Look-ups in named tables: a row name and a column name give one cell, copied from the table.

Table fuguzo
         sobam  zum  bezaro  tisemes  famuf
fol        115  210     219      185    118
mobabut    144   15     245      115     44
pebu       113  219     231      191    113
ras        145  146     144      144    145
lazaz      117  209     219      183    119

famuf of pebu: 113
famuf of mobabut: 44
zum of ras: 146
bezaro of fol: 219
tisemes of fol: 185
zum of fol: 210
bezaro of lazaz: 219
sobam of pebu: 113
sobam of fol: 115
tisemes of mobabut: 115
tisemes of lazaz: 183

pobif.tsv
	zodu	kagutu	mozit	fogu	tumupa	zus	duzano	fifidi	siver
gosok	5786	4266	3523	4890	5181	4768	4108	3368	9086
bopofa	4854	6662	1514	7293	7268	6352	3691	5930	4684
les	3587	5037	5653	4877	4991	4836	5544	7797	3486

gosok, mozit => 3523
les, siver => 3486
gosok, duzano => 4108
bopofa, tumupa => 7268
les, fogu => 4877
gosok, zodu => 5786
bopofa, duzano => 3691
les, zus => 4836
les, zodu => 3587
bopofa, zodu => 4854
les, duzano => 5544
gosok, zus => 4768
bopofa, kagutu => 6662

muliv.tsv
	kunatos	sosupe	nilipi
kipu	-2967	-33	3070
bobokor	6491	6556	530
radip	7449	255	3929
geb	3233	7531	169
kup	-2100	5729	7478
lodevi	-1739	3197	-4603
nevo	5546	885	2578
sedibiz	-4885	-3040	7161
kefik	-4727	5868	7349
gerur	6080	-5434	-4723
resotu	-562	-5152	-3053
kagud	-1072	1399	6994
ruluraf	-898	-3431	4073
movegom	3731	-3829	7521

What is the nilipi of resotu in muliv? -3053
What is the nilipi of geb in muliv? 169
What is the kunatos of movegom in muliv? 3731
What is the kunatos of radip in muliv? 7449
What is the nilipi of kipu in muliv? 3070
What is the nilipi of kup in muliv? 7478
What is the kunatos of ruluraf in muliv? -898
What is the sosupe of ruluraf in muliv? -3431
What is the sosupe of kup in muliv? 5729
What is the kunatos of gerur in muliv? 6080
What is the kunatos of lodevi in muliv? -1739
What is the nilipi of gerur in muliv? -4723
What is the sosupe of nevo in muliv? 885
What is the nilipi of lodevi in muliv? -4603
What is the nilipi of bobokor in muliv? 530
What is the sosupe of resotu in muliv? -5152
What is the nilipi of nevo in muliv? 2578
What is the kunatos of kagud in muliv? -1072
Which row has the largest sosupe? geb

nuv:
,babin,lugasim,mitip,gug
zek,3034,5079,5054,2477
mizovuv,2903,5023,4992,2395
sogulib,2888,5023,4989,2381
mok,7368,3026,3596,8014
bogetu,2884,5067,5019,2347
lekuru,3069,5093,5070,2500
guvoz,2985,5104,5063,2414
lofumab,2946,5041,5012,2422
nivade,2754,4943,4909,2313
kufo,2786,4980,4941,2317
pedi,2946,5041,5012,2422
muf,3010,5131,5085,2419

What is the lugasim of muf in nuv? 5131
What is the mitip of mizovuv in nuv? 4992
What is the gug of bogetu in nuv? 2347
What is the mitip of muf in nuv? 5085
What is the babin of bogetu in nuv? 2884
What is the mitip of mok in nuv? 3596
What is the gug of lekuru in nuv? 2500

fonuzak.csv
,kaberiv,lopad,nevin,feb,kepad,pudifu
vuno,197,71,19,123,34,41
fitama,77,106,101,90,110,107
pip,187,71,20,125,37,45
luv,72,98,114,88,103,108
timod,122,91,77,102,84,85
rof,198,65,23,127,40,44
moti,121,94,77,101,87,78
zuvad,41,112,133,73,126,125
vid,75,93,104,90,110,106
tavip,40,98,138,81,128,125
zuku,127,91,76,99,77,83
veko,57,99,123,82,114,114

What is the lopad of pip in fonuzak? 71
What is the lopad of timod in fonuzak? 91
What is the kepad of luv in fonuzak? 103
What is the lopad of rof in fonuzak? 65
What is the lopad of luv in fonuzak? 98
What is the lopad of vid in fonuzak? 93
What is the feb of vid in fonuzak? 90
What is the lopad of zuku in fonuzak? 91
What is the kaberiv of tavip in fonuzak? 40
What is the feb of tavip in fonuzak? 81
What is the feb of fitama in fonuzak? 90
What is the kepad of vid in fonuzak? 110
What is the nevin of vuno in fonuzak? 19
What is the feb of moti in fonuzak? 101
What is the kepad of tavip in fonuzak? 128
What is the nevin of tavip in fonuzak? 138
What is the kaberiv of rof in fonuzak? 198
What is the pudifu of moti in fonuzak? 78
What is the lopad of moti in fonuzak? 94
What is the feb of vuno in fonuzak? 123
Which row has the largest nevin? tavip

